Below are the code and all the weights of a small trained network. Each question names an input and a class and asks about switching units off, where a switched-off unit gives its printed mean instead of its output.

import numpy as np


def w(rows, s, z=0):
    codes = np.array(rows[::2]) - 128.0
    scale = np.full(codes.shape[1], s)
    scale[-1] = z or s
    return codes * scale


def norm(h):
    return h / np.sqrt((h * h).mean(-1, keepdims=True) + 1e-5)


def f(y):
    return np.maximum(y, 0)


def log_softmax(a):
    a = a - a.max(-1, keepdims=True)
    return a - np.log(np.exp(a).sum(-1, keepdims=True))


def net(x, mask):
    res = np.array(x, float).reshape(1, 7) / 4 @ E
    u = 0
    for l in range(4):
        y = f(norm(res) @ A[l][:, :-1].T + A[l][:, -1])
        res = res + np.where(mask[u : u + 6], y, B[l][:, -1]) @ B[l][:, :-1]
        u += 6
    return log_softmax(norm(res)[-1] @ U[:, :-1].T + U[:, -1])


A, B = {}, {}
E = w([
[135,93,89,150,136,169],'x0',
[173,138,64,128,31,188],'x1',
[141,244,230,94,172,44],'x2',
[10,116,223,214,88,126],'x3',
[223,181,82,169,69,142],'x4',
[172,1,44,96,171,44],'x5',
[175,22,29,64,126,61],'x6',
],0.0056)
A[0] = w([
[71,207,168,200,116,241,73],'0.n1',
[11,152,199,194,108,84,124],'0.n2',
[97,201,107,205,114,188,120],'0.n3',
[118,162,151,88,113,64,2],'0.n4',
[255,79,138,29,103,167,78],'0.n5',
[177,75,86,70,143,118,79],'0.n6',
],0.0051,0.0027)
B[0] = w([
[98,56,88,114,126,121,244],'0.n1',
[107,118,125,199,99,147,253],'0.n2',
[64,181,161,174,44,193,210],'0.n3',
[203,126,131,129,179,100,147],'0.n4',
[175,114,86,27,89,90,205],'0.n5',
[92,183,118,254,157,13,199],'0.n6',
],0.0089,0.0039)
A[1] = w([
[44,151,119,152,77,218,168],'1.n1',
[233,141,163,83,99,183,169],'1.n2',
[112,101,146,137,99,169,3],'1.n3',
[97,191,11,117,72,189,88],'1.n4',
[114,2,150,208,91,95,236],'1.n5',
[126,183,103,93,155,167,193],'1.n6',
],0.0099,0.0023)
B[1] = w([
[167,121,210,196,129,45,253],'1.n1',
[71,168,121,124,200,200,162],'1.n2',
[143,104,185,189,148,51,159],'1.n3',
[239,156,141,64,149,159,203],'1.n4',
[218,245,151,48,176,188,254],'1.n5',
[254,165,150,123,187,52,152],'1.n6',
],0.008,0.0083)
A[2] = w([
[126,131,125,70,119,155,2],'2.n1',
[156,157,238,198,122,50,156],'2.n2',
[154,92,41,66,147,53,82],'2.n3',
[61,181,170,194,88,220,172],'2.n4',
[75,100,34,94,218,1,209],'2.n5',
[90,108,45,68,117,122,1],'2.n6',
],0.0078,0.0016)
B[2] = w([
[157,221,121,164,172,76,134],'2.n1',
[211,71,125,88,189,124,254],'2.n2',
[29,69,72,103,92,43,195],'2.n3',
[60,13,126,204,91,155,182],'2.n4',
[146,122,1,155,201,110,199],'2.n5',
[115,95,121,196,108,140,142],'2.n6',
],0.0071,0.0096)
A[3] = w([
[31,200,202,183,103,122,203],'3.n1',
[44,129,126,80,132,96,53],'3.n2',
[124,38,124,254,54,210,103],'3.n3',
[191,165,68,180,44,139,27],'3.n4',
[165,84,174,136,239,65,136],'3.n5',
[129,161,122,97,76,108,1],'3.n6',
],0.0085,0.00088)
B[3] = w([
[187,1,111,228,137,69,163],'3.n1',
[123,196,163,128,133,171,139],'3.n2',
[83,87,31,151,112,68,179],'3.n3',
[65,191,146,159,114,173,162],'3.n4',
[69,226,223,70,157,162,255],'3.n5',
[120,189,121,167,162,168,134],'3.n6',
],0.0089,0.0088)
U = w([
[176,189,212,140,227,171,72],'0',
[149,230,63,41,254,117,102],'1',
[83,61,73,174,181,27,247],'2',
],0.0073,0.0011)

Each question gives the input, the list of numbers given to net, and the class t.
The units are the neurons (one row each of A and B). Each row of codes is followed by its name. A weight is (code - 128) times the scale printed after its matrix; where a second scale follows, it is the last column's (A, B and U).
mask holds one flag per neuron, layer by layer. A switched-off neuron (its flag False) gives its mean, the last column of its row in B, instead of its output. The means were averaged over made-up inputs and are rounded, as every weight is.
A unit's drop is (log p(t) with every unit on - log p(t) with that unit switched off) / (log p(t) with every unit on - log p(t) with every unit switched off).
The circuit of an input: a set's keep is (log p(t) with only the set's units on - log p(t) with every unit switched off) / (log p(t) with every unit on - log p(t) with every unit switched off). Starting from the 12 units with the biggest drops (on a tie, the unit counted first), units are removed one at a time, each time the one whose removal leaves the highest keep (on an exact tie, the one counted first), for as long as the keep stays at least 0.8.
circuit, biggest first: the units of the circuit, biggest drop first
top k neurons: the k neurons with the biggest drops, biggest first
top k neurons in layer l: the k neurons of layer l with the biggest drops, biggest first
drop of u: that unit's drop, to one decimal
input [-3,5,-8,6,-1,-2,-7], class 2: circuit, biggest first => (3.n3)
input [0,-3,4,4,-5,-6,-2], class 2: top 2 neurons => (2.n4, 3.n1)
input [8,4,3,7,5,-7,-5], class 2: circuit, biggest first => (3.n3, 2.n4)
input [0,-4,8,7,3,-3,0], class 2: top 4 neurons in layer 1 => (1.n4, 1.n5, 1.n6, 1.n3)
input [-8,-2,-7,4,1,-3,-8], class 2: top 2 neurons => (3.n3, 2.n4)
input [-4,1,-1,-6,-1,4,1], class 2: circuit, biggest first => (1.n5, 2.n3)
input [6,6,-4,6,6,-4,0], class 2: top 2 neurons => (0.n3, 3.n3)
input [-4,7,-3,8,1,-3,-8], class 2: circuit, biggest first => (3.n3, 2.n4)
input [7,-6,-5,4,3,7,-1], class 0: top 2 neurons in layer 0 => (0.n5, 0.n1)
input [7,-2,-3,8,1,2,0], class 0: top 2 neurons in layer 1 => (1.n5, 1.n1)
input [5,0,-8,0,0,-2,5], class 1: top 2 neurons in layer 0 => (0.n3, 0.n2)
input [8,-7,6,6,7,-3,-4], class 2: drop of 1.n4 => 0.1
input [3,3,-7,2,-7,4,5], class 1: drop of 3.n5 => -0.1
input [7,-8,-7,8,0,7,-5], class 0: drop of 1.n1 => 0.0
input [1,-8,-5,5,-3,5,7], class 1: circuit, biggest first => (1.n5)
